Here is a tiny trained network, its code and every weight. The questions are about switching its units off for an input and a target symbol, where a switched-off unit gives its printed mean instead of its output.

import numpy as np


def w(rows, s, z=0):
    codes = np.array(rows[::2]) - 128.0
    scale = np.full(codes.shape[1], s)
    scale[-1] = z or s
    return codes * scale


def norm(h):
    return h / np.sqrt((h * h).mean(-1, keepdims=True) + 1e-5)


def f(y):
    return np.maximum(y, 0)


def softmax(a):
    e = np.exp(a - a.max(-1, keepdims=True))
    return e / e.sum(-1, keepdims=True)


def log_softmax(a):
    a = a - a.max(-1, keepdims=True)
    return a - np.log(np.exp(a).sum(-1, keepdims=True))


def net(x, mask):
    ids = ['ΔΘΛΞΠΦαβγεημστψω'.index(c) for c in x.split()]
    T = len(ids)
    res = E[ids] + P[:T]
    u = 0
    for l in range(3):
        q, k, v = (norm(res) @ M[l].T for M in (Q, K, V))
        z = softmax(np.where(np.tri(T) > 0, q @ k.T / 4**0.5, -1e9)) @ v
        res = res + np.where(mask[u], z, O[l][:, -1]) @ O[l][:, :-1]
        u += 1
        y = f(norm(res) @ A[l][:, :-1].T + A[l][:, -1])
        res = res + np.where(mask[u : u + 4], y, B[l][:, -1]) @ B[l][:, :-1]
        u += 4
    return log_softmax(norm(res)[-1] @ U[:, :-1].T + U[:, -1])


Q, K, V, O, A, B = {}, {}, {}, {}, {}, {}
E = w([
[117,113,119,110,158,63,142,154,78,153],'Δ',
[76,204,73,121,138,197,120,120,84,186],'Θ',
[57,75,109,135,144,180,100,180,133,89],'Λ',
[154,69,40,186,133,211,90,158,162,198],'Ξ',
[177,163,119,196,142,199,91,93,132,136],'Π',
[150,115,121,53,83,137,152,172,92,183],'Φ',
[116,84,84,99,112,173,72,65,88,165],'α',
[148,163,201,112,212,118,154,115,105,65],'β',
[153,194,71,179,145,86,145,165,130,111],'γ',
[111,99,106,38,107,102,152,38,179,110],'ε',
[89,115,133,135,151,202,152,216,74,167],'η',
[175,110,140,35,176,99,220,234,70,123],'μ',
[79,149,136,137,251,113,159,114,180,149],'σ',
[150,83,97,118,96,157,46,217,71,77],'τ',
[200,99,125,127,87,103,148,152,121,116],'ψ',
[223,93,126,95,160,196,89,110,89,91],'ω',
],0.021)
P = w([
[2,25,179,153,87,228,177,184,50,96],'0',
[141,63,104,70,164,196,92,120,108,81],'1',
[155,79,101,63,150,197,80,107,110,85],'2',
[151,97,88,76,142,196,95,99,107,79],'3',
[158,119,83,70,122,195,87,98,104,93],'4',
[166,127,65,70,122,194,84,95,113,92],'5',
],0.0076)
Q[0] = w([
[150,162,2,153,97,148,165,175,114,158],'0.h1',
[162,177,149,178,174,148,154,89,120,203],'0.h1',
[134,145,62,191,173,96,131,89,138,87],'0.h1',
[157,214,85,156,123,48,151,156,124,54],'0.h1',
],0.0083)
K[0] = w([
[87,125,82,202,2,152,177,154,58,161],'0.h1',
[141,241,138,137,170,173,166,48,201,170],'0.h1',
[77,83,165,228,138,116,158,63,123,110],'0.h1',
[92,145,246,175,73,89,206,116,111,72],'0.h1',
],0.0077)
V[0] = w([
[58,254,41,201,210,200,24,188,106,195],'0.h1',
[39,170,213,185,29,92,78,29,187,176],'0.h1',
[212,138,115,104,240,153,113,82,111,129],'0.h1',
[158,146,79,72,196,96,156,175,204,219],'0.h1',
],0.0045)
O[0] = w([
[64,125,207,137,84,125,175,118,140,147,158],'0.h1',
[138,110,32,148,63,73,167,182,128,51,1],'0.h1',
[59,170,158,106,62,138,80,118,33,105,135],'0.h1',
[137,102,108,254,157,155,88,169,148,110,98],'0.h1',
],0.01,0.009)
A[0] = w([
[84,98,122,80,158,116,136,130,95,196,33],'0.n1',
[110,94,129,117,123,142,65,239,53,128,8],'0.n2',
[130,182,153,202,175,90,111,101,161,121,52],'0.n3',
[50,154,146,192,128,153,152,2,186,144,180],'0.n4',
],0.008,0.0013)
B[0] = w([
[126,179,77,191,154,154,80,103,119,106,255],'0.n1',
[96,175,203,89,123,117,68,54,161,172,242],'0.n2',
[55,166,137,119,9,175,105,126,151,94,142],'0.n3',
[226,72,146,54,127,103,100,153,64,104,181],'0.n4',
],0.011,0.0081)
Q[1] = w([
[113,72,194,218,216,161,138,159,109,103],'1.h1',
[97,77,131,203,129,5,188,99,155,48],'1.h1',
[81,6,151,185,90,33,161,210,167,55],'1.h1',
[59,75,154,255,69,128,160,187,186,133],'1.h1',
],0.0062)
K[1] = w([
[159,123,145,108,160,115,51,111,99,127],'1.h1',
[108,28,62,102,190,146,193,83,101,130],'1.h1',
[79,1,228,162,129,165,139,67,92,162],'1.h1',
[97,32,167,120,141,110,156,101,141,158],'1.h1',
],0.0083)
V[1] = w([
[108,58,89,115,121,3,98,213,88,86],'1.h1',
[140,178,95,156,126,155,65,197,121,73],'1.h1',
[120,121,94,111,122,203,115,169,155,115],'1.h1',
[151,57,180,149,156,144,36,99,15,132],'1.h1',
],0.0079)
O[1] = w([
[135,124,158,153,73,84,67,73,80,69,22],'1.h1',
[81,83,133,121,68,68,109,254,116,140,143],'1.h1',
[65,61,122,111,97,155,116,178,215,101,127],'1.h1',
[103,120,106,110,42,119,199,57,135,184,254],'1.h1',
],0.009,0.012)
A[1] = w([
[151,151,181,193,95,117,250,164,110,128,1],'1.n1',
[103,41,171,167,91,150,73,38,183,156,177],'1.n2',
[117,160,87,215,196,35,162,54,72,180,66],'1.n3',
[46,1,196,47,120,74,119,216,31,116,99],'1.n4',
],0.0065,0.0032)
B[1] = w([
[247,143,99,217,186,203,30,146,114,92,134],'1.n1',
[155,132,35,62,49,120,200,86,110,87,254],'1.n2',
[174,136,105,206,166,70,155,2,190,142,213],'1.n3',
[79,164,38,127,178,71,90,147,145,157,177],'1.n4',
],0.0088,0.0062)
Q[2] = w([
[132,245,104,100,101,193,151,53,115,149],'2.h1',
[105,50,121,110,182,129,99,115,1,177],'2.h1',
[143,137,141,172,102,110,214,120,149,56],'2.h1',
[183,133,221,105,161,153,146,170,71,116],'2.h1',
],0.0094)
K[2] = w([
[203,254,73,108,81,115,64,152,70,126],'2.h1',
[102,235,107,91,98,101,231,116,154,119],'2.h1',
[154,24,148,79,176,95,82,107,47,148],'2.h1',
[136,147,166,94,151,175,131,122,108,104],'2.h1',
],0.0092)
V[2] = w([
[134,255,100,105,110,92,192,110,108,93],'2.h1',
[175,177,56,124,175,176,89,201,78,131],'2.h1',
[112,129,109,172,69,193,156,174,213,140],'2.h1',
[129,131,95,28,147,140,219,104,173,171],'2.h1',
],0.0093)
O[2] = w([
[75,106,196,172,129,122,184,166,103,132,180],'2.h1',
[137,117,102,97,109,85,251,88,84,122,125],'2.h1',
[176,148,174,136,103,155,148,86,92,188,92],'2.h1',
[130,90,167,153,166,58,117,138,88,117,245],'2.h1',
],0.012)
A[2] = w([
[133,211,182,131,240,126,100,189,80,83,199],'2.n1',
[198,190,95,89,42,158,171,142,102,34,254],'2.n2',
[92,126,134,116,130,171,244,1,97,147,133],'2.n3',
[107,175,109,153,122,128,91,107,45,200,128],'2.n4',
],0.0079,0.0049)
B[2] = w([
[126,82,97,147,82,181,149,14,144,125,186],'2.n1',
[156,204,160,113,83,173,218,101,241,111,157],'2.n2',
[132,174,87,193,159,140,77,255,164,39,252],'2.n3',
[205,146,112,142,83,65,122,89,133,124,199],'2.n4',
],0.0097,0.012)
U = w([
[153,161,103,191,181,75,93,102,144,98,204],'Δ',
[107,156,119,149,112,100,160,187,28,150,68],'Θ',
[67,103,122,113,179,142,82,217,207,89,171],'Λ',
[164,52,75,175,80,198,119,104,152,173,128],'Ξ',
[213,116,227,182,75,144,141,116,109,81,195],'Π',
[185,165,96,84,152,118,147,181,139,235,32],'Φ',
[147,118,11,124,83,120,80,113,92,58,26],'α',
[73,116,174,151,140,165,161,70,98,23,30],'β',
[124,194,77,85,127,160,193,125,177,112,254],'γ',
[159,76,89,49,163,65,131,109,161,51,64],'ε',
[88,164,187,201,101,217,130,152,135,176,95],'η',
[148,74,141,87,201,169,203,84,117,165,116],'μ',
[53,69,104,107,100,46,168,132,91,99,39],'σ',
[117,139,154,80,55,126,93,70,146,172,170],'τ',
[195,49,151,111,147,55,141,192,156,122,162],'ψ',
[211,153,133,140,196,226,63,139,139,56,59],'ω',
],0.011,0.0036)

Each question gives the input, a string of symbols that net reads in full, and the target symbol t.
The units are the heads (4 rows each of Q, K, V and O) and the neurons (one row each of A and B). Each row of codes is followed by its name. A weight is (code - 128) times the scale printed after its matrix; where a second scale follows, it is the last column's (O, A, B and U).
mask holds one flag per unit, layer by layer, with each layer's heads first. A switched-off unit (its flag False) gives its mean, the last column of its rows in O or B, instead of its output. The means were averaged over made-up inputs and are rounded, as every weight is.
A unit's drop is (log p(t) with every unit on - log p(t) with that unit switched off) / (log p(t) with every unit on - log p(t) with every unit switched off).
The circuit of an input: a set's keep is (log p(t) with only the set's units on - log p(t) with every unit switched off) / (log p(t) with every unit on - log p(t) with every unit switched off). Starting from the 12 units with the biggest drops (on a tie, the unit counted first), units are removed one at a time, each time the one whose removal leaves the highest keep (on an exact tie, the one counted first), for as long as the keep stays at least 0.8.
units of the circuit, in order: the units of the circuit, biggest drop first
k most important neurons: the k neurons with the biggest drops, biggest first
top k neurons in layer l: the k neurons of layer l with the biggest drops, biggest first
input Δ Δ Δ Λ ψ, target ψ: units of the circuit, in order : (2.h1 0.n1)
input Δ ε γ τ ω η, target Λ: units of the circuit, in order : (1.h1 0.n3)
input Δ Λ γ, target Λ: units of the circuit, in order : (1.h1 0.n3)
input σ β Π Δ γ, target η: units of the circuit, in order : (0.n3 2.h1)
input γ Θ Δ γ, target γ: most important neuron : (0.n2)
input β μ γ, target σ: units of the circuit, in order : (0.h1 2.h1)
input γ μ γ Π γ γ, target γ: units of the circuit, in order : (0.n3 2.h1 1.h1 0.h1)
input τ Δ Δ Λ α Θ, target Θ: units of the circuit, in order : (0.n4 0.h1 2.h1)
input Ξ τ β γ Λ, target τ: 2 most important neurons : (0.n3 2.n3)
input γ Δ Λ, target γ: 2 most important neurons : (0.n2 1.n1)
input τ γ Δ Δ, target μ: top 2 neurons in layer 2 : (2.n1 2.n3)
input Δ Λ Θ, target Θ: 2 most important neurons : (0.n4 0.n2)
input Δ τ γ, target Λ: units of the circuit, in order : (0.n3 1.h1)
input Δ τ γ Π η τ, target Λ: 4 most important neurons : (0.n2 0.n1 0.n3 1.n3)
input ω Δ σ γ, target Θ: units of the circuit, in order : (2.h1 1.h1)
input Δ γ Π η Δ Π, target Λ: units of the circuit, in order : (1.h1 0.n2 0.n3)
input Δ τ Θ Δ γ Δ, target Λ: 2 most important neurons : (0.n2 0.n3)
input ε ε Δ ε τ γ, target α: units of the circuit, in order : (0.h1)
input ω ε τ β Δ Π, target Π: units of the circuit, in order : (0.n4 0.h1 0.n1)
input Δ Δ β σ, target σ: 3 most important neurons : (0.n4 0.n3 0.n2)
input γ Δ Δ Λ μ Δ, target γ: 4 most important neurons : (0.n4 0.n2 1.n1 0.n3)
input τ γ Ξ Ξ η, target μ: top 3 neurons in layer 0 : (0.n3 0.n2 0.n1)
input Ξ Λ β, target β: units of the circuit, in order : (0.h1 2.n1 2.h1)
input Ξ γ Θ, target τ: 3 most important neurons : (0.n3 2.n3 0.n4)
input Λ α τ γ Δ τ, target ω: 3 most important neurons : (0.n2 0.n1 0.n3)
input Λ μ τ Δ γ Λ, target ω: 3 most important neurons : (0.n2 0.n1 2.n1)
